Here is a tiny trained network, its code and every weight. The questions are about switching its units off for an input and a class, where a switched-off unit gives its printed mean instead of its output.

import numpy as np


def w(rows, s, z=0):
    codes = np.array(rows[::2]) - 128.0
    scale = np.full(codes.shape[1], s)
    scale[-1] = z or s
    return codes * scale


def norm(h):
    return h / np.sqrt((h * h).mean(-1, keepdims=True) + 1e-5)


def f(y):
    return np.maximum(y, 0)


def log_softmax(a):
    a = a - a.max(-1, keepdims=True)
    return a - np.log(np.exp(a).sum(-1, keepdims=True))


def net(x, mask):
    res = np.array(x, float).reshape(1, 4) / 4 @ E
    u = 0
    for l in range(2):
        y = f(norm(res) @ A[l][:, :-1].T + A[l][:, -1])
        res = res + np.where(mask[u : u + 13], y, B[l][:, -1]) @ B[l][:, :-1]
        u += 13
    return log_softmax(norm(res)[-1] @ U[:, :-1].T + U[:, -1])


A, B = {}, {}
E = w([
[124,115,153,125,170],'x0',
[189,72,2,133,99],'x1',
[222,134,148,122,77],'x2',
[41,120,100,121,173],'x3',
],0.0084)
A[0] = w([
[189,56,50,234,175,201],'L0N0',
[224,159,85,192,140,169],'L0N1',
[205,113,133,186,54,121],'L0N2',
[194,113,87,138,140,107],'L0N3',
[133,69,47,169,210,62],'L0N4',
[64,130,62,126,185,25],'L0N5',
[42,194,254,141,117,123],'L0N6',
[99,117,139,161,122,176],'L0N7',
[191,95,128,109,100,100],'L0N8',
[128,82,96,162,132,5],'L0N9',
[92,139,59,115,199,238],'L0N10',
[97,167,63,143,142,42],'L0N11',
[241,136,106,162,164,145],'L0N12',
],0.0073,0.0028)
B[0] = w([
[139,137,90,197,137,231],'L0N0',
[94,166,131,137,140,206],'L0N1',
[142,91,166,141,177,207],'L0N2',
[147,189,159,187,219,182],'L0N3',
[158,88,71,217,58,181],'L0N4',
[188,176,94,79,116,167],'L0N5',
[116,70,106,183,77,254],'L0N6',
[176,69,161,77,73,154],'L0N7',
[109,56,128,158,71,177],'L0N8',
[1,171,102,114,75,141],'L0N9',
[84,194,132,44,78,198],'L0N10',
[149,106,120,39,118,147],'L0N11',
[118,137,86,176,60,199],'L0N12',
],0.0074,0.007)
A[1] = w([
[202,74,219,2,125,221],'L1N0',
[107,24,111,166,88,126],'L1N1',
[25,152,165,232,5,84],'L1N2',
[134,179,225,139,89,142],'L1N3',
[153,186,142,138,184,156],'L1N4',
[198,134,77,117,35,109],'L1N5',
[193,171,71,32,104,245],'L1N6',
[211,120,120,149,132,253],'L1N7',
[101,239,83,142,246,197],'L1N8',
[130,101,202,146,30,174],'L1N9',
[142,104,185,170,82,141],'L1N10',
[36,119,155,126,118,73],'L1N11',
[85,188,167,45,61,137],'L1N12',
],0.0083,0.0032)
B[1] = w([
[157,218,112,60,124,152],'L1N0',
[95,48,211,102,217,195],'L1N1',
[96,193,148,153,204,254],'L1N2',
[127,143,41,70,110,182],'L1N3',
[68,145,144,176,135,130],'L1N4',
[55,117,143,191,182,200],'L1N5',
[126,39,140,146,194,167],'L1N6',
[127,172,175,180,67,196],'L1N7',
[110,81,85,173,22,146],'L1N8',
[188,143,86,24,172,221],'L1N9',
[201,99,72,2,159,198],'L1N10',
[106,159,198,104,130,166],'L1N11',
[172,166,212,186,138,168],'L1N12',
],0.007,0.0096)
U = w([
[112,137,208,38,224,117],'0',
[83,117,109,216,139,200],'1',
[203,165,170,39,94,185],'2',
[234,46,153,185,74,3],'3',
[2,175,211,87,119,46],'4',
[56,28,58,80,87,168],'5',
],0.016,0.0029)

Each question gives the input, the list of numbers given to net, and the class t.
The units are the neurons (one row each of A and B). Each row of codes is followed by its name. A weight is (code - 128) times the scale printed after its matrix; where a second scale follows, it is the last column's (A, B and U).
mask holds one flag per neuron, layer by layer. A switched-off neuron (its flag False) gives its mean, the last column of its row in B, instead of its output. The means were averaged over made-up inputs and are rounded, as every weight is.
A unit's drop is (log p(t) with every unit on - log p(t) with that unit switched off) / (log p(t) with every unit on - log p(t) with every unit switched off).
The circuit of an input: a set's keep is (log p(t) with only the set's units on - log p(t) with every unit switched off) / (log p(t) with every unit on - log p(t) with every unit switched off). Starting from the 12 units with the biggest drops (on a tie, the unit counted first), units are removed one at a time, each time the one whose removal leaves the highest keep (on an exact tie, the one counted first), for as long as the keep stays at least 0.8.
units of the circuit, in order: the units of the circuit, biggest drop first
top k neurons: the k neurons with the biggest drops, biggest first
top k neurons in layer l: the k neurons of layer l with the biggest drops, biggest first
drop when u is switched off: that unit's drop, to one decimal
input [-1,0,-8,-5], class 0: top 2 neurons in layer 0 -> (L0N7; L0N0)
input [-7,0,2,8], class 0: units of the circuit, in order -> (L0N6)
input [1,1,-5,2], class 5: top 3 neurons -> (L0N5; L1N2; L0N11)
input [-8,-3,0,-8], class 0: units of the circuit, in order -> (L1N2; L1N5)
input [0,-6,1,-1], class 2: units of the circuit, in order -> (L1N5; L1N3)
input [2,2,-3,4], class 5: top 2 neurons in layer 0 -> (L0N5; L0N11)
input [8,2,-2,-8], class 1: top 3 neurons -> (L0N12; L0N1; L0N0)
input [-4,-2,8,5], class 0: top 2 neurons in layer 1 -> (L1N1; L1N2)
input [-3,0,2,3], class 0: top 2 neurons -> (L1N6; L0N0)
input [2,2,-2,7], class 5: top 2 neurons -> (L1N2; L0N5)
input [8,3,-1,7], class 5: top 2 neurons -> (L1N2; L0N10)
input [-8,-6,2,3], class 0: drop when L0N6 is switched off -> 0.2
